Below are the code and all the weights of a small trained network. Each question names an input and a class and asks about switching units off, where a switched-off unit gives its printed mean instead of its output.

import numpy as np


def w(rows, s, z=0):
    codes = np.array(rows[::2]) - 128.0
    scale = np.full(codes.shape[1], s)
    scale[-1] = z or s
    return codes * scale


def norm(h):
    return h / np.sqrt((h * h).mean(-1, keepdims=True) + 1e-5)


def f(y):
    return np.maximum(y, 0)


def log_softmax(a):
    a = a - a.max(-1, keepdims=True)
    return a - np.log(np.exp(a).sum(-1, keepdims=True))


def net(x, mask):
    res = np.array(x, float).reshape(1, 3) / 4 @ E
    u = 0
    for l in range(3):
        y = f(norm(res) @ A[l][:, :-1].T + A[l][:, -1])
        res = res + np.where(mask[u : u + 11], y, B[l][:, -1]) @ B[l][:, :-1]
        u += 11
    return log_softmax(norm(res)[-1] @ U[:, :-1].T + U[:, -1])


A, B = {}, {}
E = w([
[254,165,39,158],'x0',
[30,65,26,225],'x1',
[174,88,184,248],'x2',
],0.0073)
A[0] = w([
[183,178,105,206,95],'L0N0',
[133,182,84,122,124],'L0N1',
[188,56,142,100,86],'L0N2',
[126,102,70,53,28],'L0N3',
[61,96,144,73,158],'L0N4',
[84,167,105,197,32],'L0N5',
[149,113,151,93,172],'L0N6',
[225,144,97,136,203],'L0N7',
[172,100,86,193,37],'L0N8',
[136,115,170,255,33],'L0N9',
[68,49,2,99,2],'L0N10',
],0.0078,0.0043)
B[0] = w([
[71,187,71,168,192],'L0N0',
[97,149,120,155,172],'L0N1',
[129,105,150,136,145],'L0N2',
[83,166,109,47,156],'L0N3',
[96,233,87,215,226],'L0N4',
[149,53,126,118,146],'L0N5',
[127,75,120,210,187],'L0N6',
[45,143,176,193,254],'L0N7',
[139,119,132,75,168],'L0N8',
[200,1,195,136,179],'L0N9',
[130,54,128,144,199],'L0N10',
],0.007,0.0047)
A[1] = w([
[39,41,247,113,50],'L1N0',
[166,128,113,110,5],'L1N1',
[150,142,100,183,32],'L1N2',
[200,121,65,170,222],'L1N3',
[151,121,173,143,183],'L1N4',
[117,197,118,111,54],'L1N5',
[138,99,82,147,228],'L1N6',
[90,72,105,166,153],'L1N7',
[208,174,45,130,41],'L1N8',
[81,152,97,143,27],'L1N9',
[151,132,221,150,141],'L1N10',
],0.012,0.0021)
B[1] = w([
[89,201,122,202,253],'L1N0',
[107,110,124,181,130],'L1N1',
[105,91,159,135,181],'L1N2',
[42,183,194,196,216],'L1N3',
[202,136,123,111,189],'L1N4',
[150,87,103,159,190],'L1N5',
[146,153,146,97,201],'L1N6',
[196,151,112,111,238],'L1N7',
[1,148,179,136,184],'L1N8',
[190,132,147,145,201],'L1N9',
[159,85,130,150,229],'L1N10',
],0.0091,0.0058)
A[2] = w([
[69,161,75,8,126],'L2N0',
[199,145,85,223,201],'L2N1',
[67,10,48,178,185],'L2N2',
[82,110,69,35,125],'L2N3',
[140,76,134,185,129],'L2N4',
[134,185,118,172,160],'L2N5',
[103,142,115,84,3],'L2N6',
[107,225,42,101,169],'L2N7',
[205,184,130,121,150],'L2N8',
[155,169,239,97,158],'L2N9',
[113,68,84,142,43],'L2N10',
],0.012,0.0031)
B[2] = w([
[187,79,153,213,184],'L2N0',
[93,120,98,72,255],'L2N1',
[184,247,144,36,190],'L2N2',
[198,52,155,118,158],'L2N3',
[174,111,149,105,184],'L2N4',
[102,55,113,134,231],'L2N5',
[163,123,129,131,137],'L2N6',
[144,109,169,168,225],'L2N7',
[139,111,72,86,164],'L2N8',
[101,212,70,82,192],'L2N9',
[164,153,126,41,136],'L2N10',
],0.011,0.0093)
U = w([
[9,165,141,236,184],'0',
[248,80,202,204,182],'1',
[160,202,69,33,182],'2',
[89,6,50,92,166],'3',
[108,92,171,114,55],'4',
[113,75,149,114,45],'5',
[92,56,199,83,8],'6',
[129,95,168,116,63],'7',
],0.02,0.013)

Each question gives the input, the list of numbers given to net, and the class t.
The units are the neurons (one row each of A and B). Each row of codes is followed by its name. A weight is (code - 128) times the scale printed after its matrix; where a second scale follows, it is the last column's (A, B and U).
mask holds one flag per neuron, layer by layer. A switched-off neuron (its flag False) gives its mean, the last column of its row in B, instead of its output. The means were averaged over made-up inputs and are rounded, as every weight is.
A unit's drop is (log p(t) with every unit on - log p(t) with that unit switched off) / (log p(t) with every unit on - log p(t) with every unit switched off).
The circuit of an input: a set's keep is (log p(t) with only the set's units on - log p(t) with every unit switched off) / (log p(t) with every unit on - log p(t) with every unit switched off). Starting from the 12 units with the biggest drops (on a tie, the unit counted first), units are removed one at a time, each time the one whose removal leaves the highest keep (on an exact tie, the one counted first), for as long as the keep stays at least 0.8.
units of the circuit, in order: the units of the circuit, biggest drop first
most important unit: the unit with the biggest drop
k most important neurons: the k neurons with the biggest drops, biggest first
k most important neurons of layer l: the k neurons of layer l with the biggest drops, biggest first
drop when u is switched off: that unit's drop, to one decimal
input [5,7,-4], class 2: most important unit -> L2N2
input [-1,1,3], class 3: 3 most important neurons of layer 1 -> (L1N0, L1N4, L1N7)
input [7,6,-7], class 0: 2 most important neurons -> (L1N3, L1N8)
input [6,5,6], class 0: 2 most important neurons -> (L1N3, L0N0)
input [7,-3,7], class 0: 2 most important neurons -> (L1N3, L0N0)
input [7,8,4], class 2: 2 most important neurons of layer 1 -> (L1N0, L1N7)
input [1,-2,3], class 3: 2 most important neurons of layer 2 -> (L2N1, L2N2)
input [6,-5,6], class 0: 2 most important neurons of layer 0 -> (L0N0, L0N10)
input [2,-3,-4], class 1: 2 most important neurons -> (L1N3, L1N10)
input [-5,7,-3], class 2: 2 most important neurons -> (L2N2, L1N3)
input [0,5,-4], class 2: 2 most important neurons -> (L0N10, L2N2)
input [-5,7,2], class 2: 2 most important neurons -> (L2N2, L1N3)
input [1,-3,1], class 3: 3 most important neurons -> (L2N2, L0N7, L1N3)
input [-3,8,-4], class 2: units of the circuit, in order -> (L2N2)
input [-4,-3,4], class 0: 2 most important neurons -> (L1N0, L2N2)
input [2,-7,5], class 2: drop when L2N9 is switched off -> 0.6
input [2,6,1], class 2: drop when L2N2 is switched off -> 0.2
input [-7,-5,-1], class 0: drop when L2N3 is switched off -> 0.0
